Below is a small trained network, with its code and all its weights. Each question gives an input and a target symbol and asks what happens when units are switched off, that is, made to give their printed mean instead of their output.

import numpy as np


def w(rows, s, z=0):
    codes = np.array(rows[::2]) - 128.0
    scale = np.full(codes.shape[1], s)
    scale[-1] = z or s
    return codes * scale


def norm(h):
    return h / np.sqrt((h * h).mean(-1, keepdims=True) + 1e-5)


def f(y):
    return y / 2 * (1 + np.tanh(0.7978845608 * (y + 0.044715 * y**3)))


def softmax(a):
    e = np.exp(a - a.max(-1, keepdims=True))
    return e / e.sum(-1, keepdims=True)


def log_softmax(a):
    a = a - a.max(-1, keepdims=True)
    return a - np.log(np.exp(a).sum(-1, keepdims=True))


def net(x, mask):
    ids = ['ΔΞβγεθλμσ'.index(c) for c in x.split()]
    T = len(ids)
    res = E[ids] + P[:T]
    u = 0
    for l in range(3):
        q, k, v = (norm(res) @ M[l].T for M in (Q, K, V))
        z = softmax(np.where(np.tri(T) > 0, q @ k.T / 2**0.5, -1e9)) @ v
        res = res + np.where(mask[u], z, O[l][:, -1]) @ O[l][:, :-1]
        u += 1
        y = f(norm(res) @ A[l][:, :-1].T + A[l][:, -1])
        res = res + np.where(mask[u : u + 8], y, B[l][:, -1]) @ B[l][:, :-1]
        u += 8
    return log_softmax(norm(res)[-1] @ U[:, :-1].T + U[:, -1])


Q, K, V, O, A, B = {}, {}, {}, {}, {}, {}
E = w([
[108,248,133,99,123,68,107],'Δ',
[115,240,142,89,128,62,93],'Ξ',
[125,237,162,80,104,63,102],'β',
[121,238,158,87,111,68,105],'γ',
[80,250,123,100,114,89,158],'ε',
[59,171,140,8,156,39,64],'θ',
[109,218,76,230,93,52,90],'λ',
[21,199,48,208,176,87,138],'μ',
[95,60,237,53,215,112,13],'σ',
],0.0021)
P = w([
[72,137,86,66,2,220,105],'0',
[168,106,83,83,91,51,158],'1',
[85,185,154,88,72,190,86],'2',
[171,115,80,109,126,66,153],'3',
[60,183,169,131,94,128,92],'4',
[173,119,86,128,164,95,146],'5',
[81,166,167,159,126,99,117],'6',
[170,113,105,141,198,130,146],'7',
[111,142,151,172,169,118,124],'8',
[166,104,117,131,203,144,148],'9',
[105,203,190,128,157,76,118],'10',
],0.0032)
Q[0] = w([
[94,62,218,230,55,252,109],'0.h1',
[70,32,213,204,5,249,119],'0.h1',
],0.0038)
K[0] = w([
[114,142,88,30,82,112,121],'0.h1',
[101,147,84,3,42,116,98],'0.h1',
],0.0047)
V[0] = w([
[79,164,130,147,163,133,253],'0.h1',
[105,214,130,2,60,133,167],'0.h1',
],0.0021)
O[0] = w([
[177,98,132,75,101,125,68,129],'0.h1',
[145,144,121,86,199,252,49,252],'0.h1',
],0.0036,0.0024)
A[0] = w([
[185,111,99,203,113,193,202,112],'0.n1',
[112,118,154,38,139,169,103,245],'0.n2',
[208,160,99,169,210,57,112,205],'0.n3',
[70,203,132,124,35,134,94,210],'0.n4',
[253,149,146,147,8,133,154,129],'0.n5',
[100,160,130,195,95,124,100,187],'0.n6',
[176,122,151,60,135,220,172,36],'0.n7',
[92,218,74,152,75,78,154,131],'0.n8',
],0.0028,0.0012)
B[0] = w([
[82,119,113,75,127,94,156,69],'0.n1',
[127,127,58,251,116,120,153,231],'0.n2',
[78,121,128,105,67,134,210,251],'0.n3',
[112,111,192,197,171,229,90,240],'0.n4',
[85,114,64,73,177,111,122,89],'0.n5',
[116,141,157,70,160,142,82,161],'0.n6',
[137,218,82,139,155,114,110,102],'0.n7',
[161,74,189,121,183,133,106,201],'0.n8',
],0.0031,0.0021)
Q[1] = w([
[135,214,135,78,168,110,168],'1.h1',
[144,59,174,188,4,229,60],'1.h1',
],0.0041)
K[1] = w([
[62,201,228,152,252,129,113],'1.h1',
[186,126,33,70,28,206,87],'1.h1',
],0.0034)
V[1] = w([
[136,75,123,79,233,117,123],'1.h1',
[107,197,253,112,66,102,184],'1.h1',
],0.0023)
O[1] = w([
[218,188,160,253,95,52,73,2],'1.h1',
[72,55,20,174,94,144,32,92],'1.h1',
],0.0032,0.0003)
A[1] = w([
[215,43,140,149,194,78,78,151],'1.n1',
[61,223,1,114,71,157,73,191],'1.n2',
[197,135,165,54,84,11,78,143],'1.n3',
[186,48,135,141,215,191,56,85],'1.n4',
[219,162,153,112,116,122,152,2],'1.n5',
[83,222,190,73,160,181,157,223],'1.n6',
[134,153,26,156,80,95,206,116],'1.n7',
[144,191,92,71,252,178,170,67],'1.n8',
],0.0021,0.0009)
B[1] = w([
[203,155,128,96,132,208,180,113],'1.n1',
[249,83,212,149,121,155,62,214],'1.n2',
[71,135,129,151,137,220,212,150],'1.n3',
[174,97,119,182,131,38,237,119],'1.n4',
[87,141,21,151,98,49,154,105],'1.n5',
[95,88,191,184,153,43,164,250],'1.n6',
[167,134,170,50,85,118,89,137],'1.n7',
[127,103,84,175,44,93,128,189],'1.n8',
],0.0021,0.002)
Q[2] = w([
[206,114,133,120,67,198,12],'2.h1',
[180,210,37,41,82,4,221],'2.h1',
],0.0038)
K[2] = w([
[104,196,4,36,40,123,69],'2.h1',
[62,82,86,233,226,65,132],'2.h1',
],0.0037)
V[2] = w([
[71,57,11,107,236,112,123],'2.h1',
[236,14,251,48,176,151,97],'2.h1',
],0.0025)
O[2] = w([
[167,216,80,132,169,93,148,9],'2.h1',
[255,57,203,89,212,56,161,97],'2.h1',
],0.0039,0.0012)
A[2] = w([
[165,199,167,139,124,77,157,204],'2.n1',
[88,126,115,60,116,145,98,232],'2.n2',
[60,77,171,133,126,254,116,56],'2.n3',
[54,83,159,112,160,64,177,95],'2.n4',
[66,106,95,165,167,123,156,248],'2.n5',
[157,68,137,147,172,73,220,2],'2.n6',
[98,142,205,143,228,43,185,109],'2.n7',
[81,168,200,114,166,135,91,172],'2.n8',
],0.0044,0.0014)
B[2] = w([
[127,95,102,126,233,112,116,172],'2.n1',
[103,118,174,224,143,160,167,191],'2.n2',
[134,207,155,108,255,162,162,205],'2.n3',
[92,61,142,115,53,220,115,150],'2.n4',
[121,190,133,50,134,41,158,156],'2.n5',
[119,28,134,206,181,141,213,112],'2.n6',
[205,178,149,185,104,177,107,192],'2.n7',
[49,107,94,240,61,19,68,252],'2.n8',
],0.003,0.0035)
U = w([
[30,236,232,216,230,237,28,220],'Δ',
[33,199,211,250,105,33,21,161],'Ξ',
[182,88,211,22,77,105,37,4],'β',
[228,87,179,68,32,109,23,23],'γ',
[235,213,41,93,21,203,61,95],'ε',
[231,180,25,29,254,32,69,184],'θ',
[29,2,202,102,32,209,237,143],'λ',
[13,206,40,33,54,37,241,172],'μ',
[236,20,180,210,238,170,224,192],'σ',
],0.0046,0.0037)

Each question gives the input, a string of symbols that net reads in full, and the target symbol t.
The units are the heads (2 rows each of Q, K, V and O) and the neurons (one row each of A and B). Each row of codes is followed by its name. A weight is (code - 128) times the scale printed after its matrix; where a second scale follows, it is the last column's (O, A, B and U).
mask holds one flag per unit, layer by layer, with each layer's heads first. A switched-off unit (its flag False) gives its mean, the last column of its rows in O or B, instead of its output. The means were averaged over made-up inputs and are rounded, as every weight is.
A unit's drop is (log p(t) with every unit on - log p(t) with that unit switched off) / (log p(t) with every unit on - log p(t) with every unit switched off).
The circuit of an input: a set's keep is (log p(t) with only the set's units on - log p(t) with every unit switched off) / (log p(t) with every unit on - log p(t) with every unit switched off). Starting from the 12 units with the biggest drops (on a tie, the unit counted first), units are removed one at a time, each time the one whose removal leaves the highest keep (on an exact tie, the one counted first), for as long as the keep stays at least 0.8.
circuit, biggest first: the units of the circuit, biggest drop first
top k neurons: the k neurons with the biggest drops, biggest first
top k neurons in layer l: the k neurons of layer l with the biggest drops, biggest first
input ε σ λ θ β Δ σ ε, target σ: top 2 neurons => [0.n3, 2.n6]
input β ε Δ γ γ Δ ε γ, target ε: top 2 neurons => [0.n4, 1.n8]
input Ξ θ γ Ξ λ μ λ Ξ, target μ: top neuron => [1.n2]
input μ ε ε β, target ε: top 3 neurons => [2.n8, 2.n3, 1.n8]
input γ Δ μ σ ε Ξ, target σ: circuit, biggest first => [0.n3, 2.h1, 2.n6]
input ε Ξ Δ ε, target ε: top 4 neurons => [1.n8, 2.n8, 2.n3, 1.n2]
input μ γ σ μ σ σ γ σ θ γ, target σ: circuit, biggest first => [0.h1, 2.n6, 2.h1]
input Δ θ θ σ θ γ σ Ξ, target σ: circuit, biggest first => [0.n3, 2.n6, 2.h1]
input λ Ξ λ ε, target λ: top 3 neurons in layer 1 => [1.n7, 1.n2, 1.n8]
input γ Ξ γ ε, target ε: circuit, biggest first => [0.h1, 1.n8, 2.n8, 2.n3]
input θ μ Ξ θ Ξ θ, target θ: circuit, biggest first => [2.n8, 0.h1, 0.n4, 2.h1]
input θ Ξ θ γ θ θ θ σ, target σ: top 2 neurons => [2.n6, 1.n4]
input Ξ θ Ξ ε β σ Ξ λ, target σ: circuit, biggest first => [0.h1, 2.n6, 2.h1, 2.n8]
input λ Ξ λ σ ε θ, target σ: top neuron in layer 0 => [0.n3]
input λ γ Ξ Ξ, target γ: top 3 neurons => [1.n2, 2.n3, 0.n3]
input λ λ γ θ, target λ: top 3 neurons in layer 2 => [2.n3, 2.n8, 2.n2]
input ε θ θ μ θ θ, target μ: top 4 neurons => [1.n2, 0.n8, 1.n3, 2.n3]
input θ μ λ θ β Δ Ξ ε β λ, target λ: top 2 neurons => [0.n3, 0.n4]
input ε μ σ Ξ γ γ, target γ: top 4 neurons in layer 2 => [2.n3, 2.n8, 2.n5, 2.n7]
input Δ Δ Δ θ λ γ θ θ λ ε, target λ: top 4 neurons => [0.n4, 0.n2, 2.n4, 0.n3]
input θ λ γ λ θ Ξ Ξ θ Δ θ, target θ: top 4 neurons => [2.n8, 0.n8, 0.n4, 1.n6]
input β μ σ β β θ σ ε θ μ, target μ: top 3 neurons => [1.n2, 0.n8, 2.n5]
input Ξ θ β β, target θ: top neuron => [1.n2]
input β Ξ β γ ε β, target ε: top 3 neurons in layer 1 => [1.n8, 1.n5, 1.n2]
input Ξ μ θ λ θ ε Ξ Ξ λ Ξ, target λ: top 2 neurons => [0.n3, 0.n4]
input Δ θ θ μ β λ γ θ, target λ: top 3 neurons => [0.n4, 0.n3, 1.n7]
input γ σ ε β θ γ, target θ: top neuron in layer 1 => [1.n5]
input θ Ξ λ ε ε γ θ Ξ, target θ: top 3 neurons in layer 2 => [2.n8, 2.n4, 2.n7]
input γ σ θ Ξ Ξ β λ θ γ ε, target θ: top 2 neurons in layer 0 => [0.n7, 0.n4]
